Here is a tiny trained network, its code and every weight. The questions are about switching its units off for an input and a class, where a switched-off unit gives its printed mean instead of its output.

import numpy as np


def w(rows, s, z=0):
    codes = np.array(rows[::2]) - 128.0
    scale = np.full(codes.shape[1], s)
    scale[-1] = z or s
    return codes * scale


def f(y):
    return y / 2 * (1 + np.tanh(0.7978845608 * (y + 0.044715 * y**3)))


def log_softmax(a):
    a = a - a.max(-1, keepdims=True)
    return a - np.log(np.exp(a).sum(-1, keepdims=True))


def net(x, mask):
    res = np.array(x, float).reshape(1, 6) / 4 @ E
    y = f(res @ A[0][:, :-1].T + A[0][:, -1])
    res = res + np.where(mask, y, B[0][:, -1]) @ B[0][:, :-1]
    return log_softmax(res[-1] @ U[:, :-1].T + U[:, -1])


A, B = {}, {}
E = w([
[129,128,128,128,129,127],'x0',
[65,69,240,141,143,149],'x1',
[253,130,182,198,154,154],'x2',
[141,32,96,146,39,189],'x3',
[165,31,114,69,182,33],'x4',
[128,129,129,130,126,127],'x5',
],0.0075)
A[0] = w([
[154,44,111,78,160,45,57],'N1',
[118,184,128,128,107,177,45],'N2',
[70,218,131,162,88,199,76],'N3',
[210,119,153,159,153,128,71],'N4',
[140,74,109,107,165,93,130],'N5',
[81,96,201,133,133,127,74],'N6',
[93,186,146,145,190,74,62],'N7',
[163,166,46,133,110,109,47],'N8',
[127,194,169,112,186,92,25],'N9',
[92,117,171,103,121,129,28],'N10',
[137,42,90,128,67,178,33],'N11',
[120,150,76,126,112,105,5],'N12',
[123,146,137,127,157,106,11],'N13',
[137,67,108,123,79,161,85],'N14',
[169,129,157,140,120,125,14],'N15',
[96,189,151,95,178,86,51],'N16',
[88,95,211,125,120,135,49],'N17',
[164,132,147,155,134,122,23],'N18',
[78,99,213,130,153,137,56],'N19',
[196,124,151,142,155,152,17],'N20',
[160,137,140,137,147,163,32],'N21',
[147,88,124,108,141,84,54],'N22',
[160,172,74,112,114,106,49],'N23',
[111,61,92,140,91,163,25],'N24',
[132,88,107,128,168,112,97],'N25',
[3,118,63,91,122,91,30],'N26',
[45,126,82,96,110,107,20],'N27',
[158,152,50,128,125,116,72],'N28',
[114,189,138,128,94,211,37],'N29',
[227,136,181,121,138,144,35],'N30',
[140,84,113,117,158,97,38],'N31',
[126,77,109,150,87,142,30],'N32',
[168,167,58,97,111,127,23],'N33',
],0.012,0.002)
B[0] = w([
[81,152,160,170,104,44,254],'N1',
[101,128,138,153,118,84,169],'N2',
[84,141,171,155,106,47,230],'N3',
[100,122,153,134,119,208,214],'N4',
[98,122,168,134,118,67,197],'N5',
[140,81,82,144,167,113,189],'N6',
[184,168,112,78,104,124,204],'N7',
[153,71,99,140,179,108,205],'N8',
[174,170,110,71,104,114,206],'N9',
[138,104,115,147,144,144,147],'N10',
[184,188,104,70,118,122,234],'N11',
[130,99,115,139,145,147,149],'N12',
[145,151,122,129,117,127,136],'N13',
[159,169,117,84,126,123,201],'N14',
[114,129,122,137,121,163,146],'N15',
[178,167,117,77,103,138,197],'N16',
[131,81,73,141,170,119,190],'N17',
[125,120,140,126,113,157,149],'N18',
[145,80,68,153,174,110,199],'N19',
[108,123,142,134,116,191,185],'N20',
[114,124,148,132,118,145,147],'N21',
[102,143,150,149,126,86,172],'N22',
[135,99,83,131,152,125,184],'N23',
[169,162,124,95,104,133,194],'N24',
[114,135,141,141,122,103,159],'N25',
[96,122,173,148,111,252,237],'N26',
[113,114,172,142,122,220,193],'N27',
[135,80,89,140,154,115,193],'N28',
[94,137,174,134,123,64,196],'N29',
[97,121,156,127,118,216,216],'N30',
[105,138,147,144,126,89,166],'N31',
[155,149,121,99,116,128,172],'N32',
[135,96,83,144,174,120,194],'N33',
],0.033,0.0071)
U = w([
[79,170,211,151,79,40,166],'0',
[107,129,198,122,87,253,249],'1',
[229,219,121,16,75,119,46],'2',
[162,61,63,143,195,115,50],'3',
],0.0072,0.0017)

Each question gives the input, the list of numbers given to net, and the class t.
The units are the neurons (one row each of A and B). Each row of codes is followed by its name. A weight is (code - 128) times the scale printed after its matrix; where a second scale follows, it is the last column's (A, B and U).
mask holds one flag per neuron, in row order. A switched-off neuron (its flag False) gives its mean, the last column of its row in B, instead of its output. The means were averaged over made-up inputs and are rounded, as every weight is.
A unit's drop is (log p(t) with every unit on - log p(t) with that unit switched off) / (log p(t) with every unit on - log p(t) with every unit switched off).
The circuit of an input: a set's keep is (log p(t) with only the set's units on - log p(t) with every unit switched off) / (log p(t) with every unit on - log p(t) with every unit switched off). Starting from the 12 units with the biggest drops (on a tie, the unit counted first), units are removed one at a time, each time the one whose removal leaves the highest keep (on an exact tie, the one counted first), for as long as the keep stays at least 0.8.
circuit, biggest first: the units of the circuit, biggest drop first
top k neurons: the k neurons with the biggest drops, biggest first
drop when u is switched off: that unit's drop, to one decimal
input [1,-6,6,-2,7,-8], class 0: circuit, biggest first : (N1)
input [7,-6,7,-2,-6,-5], class 1: top 3 neurons : (N30, N4, N1)
input [-7,-7,-8,-8,-3,3], class 1: top 3 neurons : (N26, N27, N11)
input [6,6,-4,-2,4,2], class 3: top 3 neurons : (N19, N6, N17)
input [-5,-6,5,-1,6,3], class 0: top 2 neurons : (N1, N5)
input [-3,5,-2,7,6,-3], class 2: top 3 neurons : (N11, N24, N14)
input [0,-6,4,-7,8,5], class 0: top 2 neurons : (N1, N5)
input [8,1,7,-7,-2,8], class 1: top 2 neurons : (N30, N4)
input [-5,3,-8,-7,1,7], class 1: top 2 neurons : (N26, N27)
input [3,7,-6,1,-5,2], class 3: top 3 neurons : (N19, N17, N6)
input [0,6,-3,-6,3,-2], class 2: top 2 neurons : (N16, N7)
input [6,8,6,-8,4,6], class 2: top 3 neurons : (N9, N7, N16)
input [-2,-8,8,-1,-8,1], class 0: top 2 neurons : (N3, N29)
input [-2,6,1,-3,4,-2], class 3: circuit, biggest first : (N19)
input [2,8,2,7,3,2], class 3: top 3 neurons : (N17, N19, N6)
input [-2,7,-6,1,-2,6], class 3: drop when N19 is switched off : 1.5
input [-5,8,-4,1,-3,4], class 3: drop when N19 is switched off : 0.0
input [-8,-8,0,6,-7,-1], class 3: drop when N23 is switched off : 0.5
